The rows lie along a hidden order. The number after each row says roughly how far along it the row is, from 0 to 10. A new part has a new order.
In the rows, 128 means zero.
[125 131 166 133 116 122 127 111 134 124 122 144 102 141 130 140 129 144
 130 107 160 121 102  88 127 117 136 112 135 126 147 172 127 126 128 127
 136 124 114 152 126  59 142 116 162] : 3
[171 131 170 140 133 123 125 130 152 137 146 123 144 122 125 127 130 148
  45 108 133 125 117  79 117 123 140 172 153  90 125 127 103 112 129 128
 135 133 138 136 132  22 141 150  91] : 2
[240 131 158 155 107 130 154 140 138 157 142 154 175 140 132 144 125 166
  88 172 177 144  75  32 130 134 127  65 115 116 123 104 143 141 131 167
 136 114 123 136 132 144 137  98 159] : 3
[112 127 133 149 119 126 133 121 143 138 138 142 105 153 134 139 137 123
 104  93 151 135 132  55 125 108 130 129 122 142 152 148 114 110 129 125
 145 106 108 137 124  36 148 105 143] : 7
[229 145 164 164 110 128 153 163 133 165 151 145 168 153 131 133 132 164
  80 165 162 113  76   9 127 126 132  79 132 126  89 126 146 169 138 138
 112 135 139 123 131  90 125  98 162] : 9
[ 74 107 104 158 120 138 139 129 156 101 132 133 100 118 134 113 109 184
  82 201 128 144 103  74 131 119 134 186 125 126 136  32 116 151 105  95
 122  83 133 161 127   1 125 164 165] : 8
[159 140 178 110 129 123 134  94 136 114 138 134 135 132 129 138 121 128
 120 126 170 112  91  87 122 117 126 125 132 143 140 164 128 111 134 131
 139 125 124 162 121 138 137 122 143] : 5
[ 92 132  50 125 106 144 150  89 152  81 117 114 132  85 137 145 125 112
 101 126 150  90  75 242 120 117 137 138 193 129  92 148 129 103 109 154
  93 143 172 148 139 126 135 142 209] : 0
[161 139 196 131 125 118 130 132 152 121 129 130 144 119 126 133 131 155
  86 124 139 121  57 104 121 123 142 141 152  94 105 151 122 122 130 135
 126 138 153 144 130  57 141 140  80] : 0
[245 136 180 148 111 129 162 170 152 134 168 148 166 153 133 142 136 185
  69 144 152 144  56  43 129 132 123 103 106 143 145 102 154 168 128 155
 140 109 137 153 129 107 126  97 191] : 10
[200 146 153 154 107 125 145 148 136 166 148 149 149 129 126 132 128 165
 115 166 138 132  79   1 125 131 132 116 135 130 118 146 131 150 131 159
 114 139 111 144 132  89 128 117 167] : 5

New part:
[139 155 210 133 105 145 134 134 139 173 139 134 134 133  84  87  85  64
 108 119 164] : 8
[126 133 133 142 148 134 126 124 124 118 141 148 197 151 154 126 105  90
  62  94 102] : 5
[ 95  90 129 105 103 168 147 172 154 163 122 131 122 143 103 135 156 111
 174 133 166] : 0
[155 152 151 123 100  65  94  94 116 129 131 150 160 150 133 131 126 122
 120 131 157] : 3
[105 120 198 151 147 170 144 140  72  79  86  99  89 134 125 154 159 101
 148 122 159] : 8
[ 75  82 133 120 117 153 149 169 147 151 122 130 119 132 118 155 168 119
 162 117 121] : 0
[140 142 190 116  69  88 118 124 108 140 127 142 139 167 111 132 124  78
 137 130 189] : 2
[123 155 241 143 126 139 112  89  45 122 107 119 130 175 140 155 139  77
 112 105 153] : 6
[149 145 186 121  78  83 108 115 113 142 128 141 151 157 122 131 127  81
 135 132 179] : 2
[ 94  94  85 112 110 127 137 154 160 156 133 132 122 131 105 130 155 144
 167 136 136] : 0
[131 150 216 134 115 172 134 126 120 159 146 141 151 147 102  97  71  53
  96 124 150] : 7
[139 130 106 123 130 139 143 154 159 129 123 106  42  72 112 121 125 158
 154 155 128] : 10
[136 136 172 129 108 136 143 162 157 159 128 119  47  85  76 110 114  85
 144 142 171] : 10
[101 125 185 140 136 165 146 141 119 136 119 126 168 177 145 148 124  56
  80  74 115] : 3
[108 119 174 147 151 175 148 138  75  79  86  97  93 140 127 159 157 107
 130 128 147] : 8
[137 152 215 140 111 205 129 127 132 162 144 139 150 136 109  90  73  52
 103 120 153] : 8
[ 83 111 161 130 126 169 146 153 125 149 123 117 127 156 143 161 154 107
 117  80  91] : 2
[118 129 216 126 110 180 169 174 130 145 107  90  22 100  92 128 126  84
 164 142 170] : 10
[132 129 138 104  70 100 126 135 133 153 136 141 138 148 114 119 121 108
 163 150 176] : 1
[122 129 167 128 114 156 163 165 148 141 117 100  24  87 102 126 124 115
 157 149 159] : 10
[104 124 201 146 145 173 147 135  66  93  88 101  96 152 123 162 157  96
 134 119 148] : 8
[115 118 159 134 145 179 152 150 117 101  86  99  78 125 118 140 152 119
 158 131 151] : 9

[148 137  88 114 122 127 129 135 143 132 127 124 124 123 136 111 114 130
 142 147 115 128 136 138 138 139 135 110 137 146 161 122 136 128 128 128
 124 136 134 218 151] : 1
[150 138  88 132 118 132 122 136 140 125 126 123 121 124 133 120 114 135
 131 148 118 129 135 139 140 135 136  92 144 158 144 119 137 129 126 128
 122 131 133 153 148] : 2
[127 130 130 138 126 131 113 128 137  73 126 127 132 121 123 116 135 134
 123 162 132 123 123 100 127 119 121 133 137 159 130 126 139 130 120 128
 119 149 132   3 127] : 10
[137 129 105 140 107 128 124 131 128 148 128 134 116 126 132 134 116 125
 129  91 119 129 131 143 141 141 134 149 125 150 128 122 138 130 132 129
 128 119 128 255 126] : 1
[138 134 121 122 133 130 111 130 135  96 125 124 125 120 128 112 132 136
 139 169 134 124 126 110 125 124 125  99 146 144 141 123 138 129 122 128
 119 153 136  92 144] : 8
[127 131 122 157 121 131 110 129 132  76 124 122 132 119 125 113 114 134
 125 157 135 124 125 105 124 126 122 121 139 154 134 122 140 129 121 127
 118 148 133   1 131] : 9
[142 135  80 180  99 133 102 140 143  47 122 126 124 112 130 100  96 138
 129 151 120 121 136 109 141 132 127 124 148 207 169 113 151 131 118 128
 106 160 134  58 135] : 6
[119 125 148 181 101 132 102 124 123  64 125 133 119 122 123 142 128 132
 108 127 138 122 111  93 116 126 118 161 128 182  92 124 146 131 120 128
 121 142 128  90 104] : 10
[145 131  63 179 110 134 121 151 142  49 123 123 128 113 130  95  86 136
 126 136 114 123 142 118 168 134 129 135 140 194 186 114 151 130 120 128
 102 156 134  73 137] : 5
[150 138  85 115 127 126 122 132 140 116 126 125 121 119 135 113 120 132
 151 149 117 127 137 137 135 141 133 102 143 148 176 119 145 128 131 130
 116 144 140 250 155] : 1
[142 139 124 110 132 130 106 126 135 112 125 125 121 125 131 113 144 136
 138 172 130 127 126 115 116 128 129  81 151 145 126 121 142 129 126 128
 124 153 138 111 151] : 6
[140 126 112 167 102 130 126 138 129 112 128 135 113 121 131 125  93 124
 126  87 110 128 128 139 151 143 131 170 123 169 136 123 141 130 131 129
 129 117 128 255 116] : 1
[145 134  97 138 126 132 119 137 142 141 125 121 129 119 132 109 103 136
 133 149 118 126 136 123 142 129 130 103 137 157 164 120 138 129 124 128
 115 145 134  73 145] : 4
[148 135  80 126 113 127 127 138 142 139 128 126 117 121 136 108 109 128
 143 124 109 129 141 144 142 140 135 131 134 146 165 116 144 129 130 129
 112 137 134 235 149] : 0

Next part:
[157 109 122 146 139 128 135 162 124 143 145 119 112 120 186 136  82 140
 153 100 148] : 0
[127 118   5 200 161  60 146  88 142  86 117 146 131  66 104  95 187 163
 132 155 169] : 4
[138  88  91 156 172  75 150 113 124 133 146 126 135 160 115 106 120 127
 133 118 127] : 3
[128 109 100 137 149 149 212 169 112 116 126 132 131   8 190  71   1 104
 199 119 118] : 5
[140 130 117 122 109  82 122 142 138 118 131 120 138 160 150  79 121 124
 123 115  63] : 9
[134 116 112 144 179  96 140 122 142 129 131 113 136 134 101 112 211 123
 134 147 165] : 0
[119 109 106 177 127 110 150 129 124 136 123 115 103 131 144 143 138 151
 122 107 150] : 2
[118 151 138 146 108 139 145 142 116 108 130 110 112  95  84 151 165 137
 119 144 112] : 7
[111  87 119 161 152 126 145  91 124 134 121 137 142 106 148  78  48 118
 140 121 126] : 3
[160 142 231 112 101 166 156 193  90 151 176 112 136 148 125 150   1  95
 155 108  57] : 7
[119 145  92  93 109 121 157 135 112 107 132 139 118 128  89 139  84 126
 122 125  79] : 10
[145 118 174 187 160 134 131 129 129 129 142 116 150  77 126 101 123 119
 153 152 153] : 0
[125 105  86 114 115 123 144 129 117 114 134 124 108 111 151 111  59 135
 132 103  69] : 9
[129 121 120 106 134 140 183 178 126 114 124 106 118  49 171  81  44 107
 170 123  98] : 6
[157 123 153 130 102 133 119 147 102 152 165 135 120 200 137 177  48 133
 126  86  95] : 5
[118 129 157 187 106 104 172 151 103 129 140 100 121 158  85 136 110 129
 117 114  93] : 6
[140 132  77 143 134 117 154 123 109 126 144 157 124 136 111 163  62 141
 136 117 146] : 4
[112  94 111 198 125 112 158 109 121  97 125 109 125  44 132  63  75 138
 136 134  80] : 8
[143 140 108 153 116  90 109 148 152 104 118 117 136  98 163  77 174 141
 132 136 107] : 6
[138 109 126  70 165 139 136 132 133 141 136 142 143 131 152 101  72  99
 155 127 123] : 3
[106 126 127  80 127 167 169 129 105 120 132 132 118  91  99 134  36 110
 140 129  93] : 8
[136  90  52 119 152 102 135  98 124  87 147 123 109  66 110  88  98 144
 134 138  70] : 10
[157 104 124 147 133 116  85  93 127 111 158 136 139 115 122 106 112 141
 126 139  87] : 7
[106 131  89 113 147  78 173 118 124 123 120 134 140 179  75 115 149 111
 118 132 119] : 7
[156 138 140 126 126 148 123 162 132 101 140 109 122  37 147 104 123 131
 155 149 102] : 6
[119 116  82 129 169  87 155  95 124 115 135 134 134 145  57 123 171 125
 120 149 133] : 5
[122 131 118 168 140 152 151 107 110 133 132 150 126 101 101 169  85 137
 135 133 178] : 1
[146 145 107 104 124 140 139 143 114 114 150 135 116 107  98 162 108 133
 139 137 117] : 7
[140 105  48 123 176 108 104 103 161 123 113 145 128  92 182  97 170 145
 146 136 188] : 0
[144  96  67 102 166 128 141 135 130 112 143 115  94  62 146 125 124 143
 153 129 131] : 4
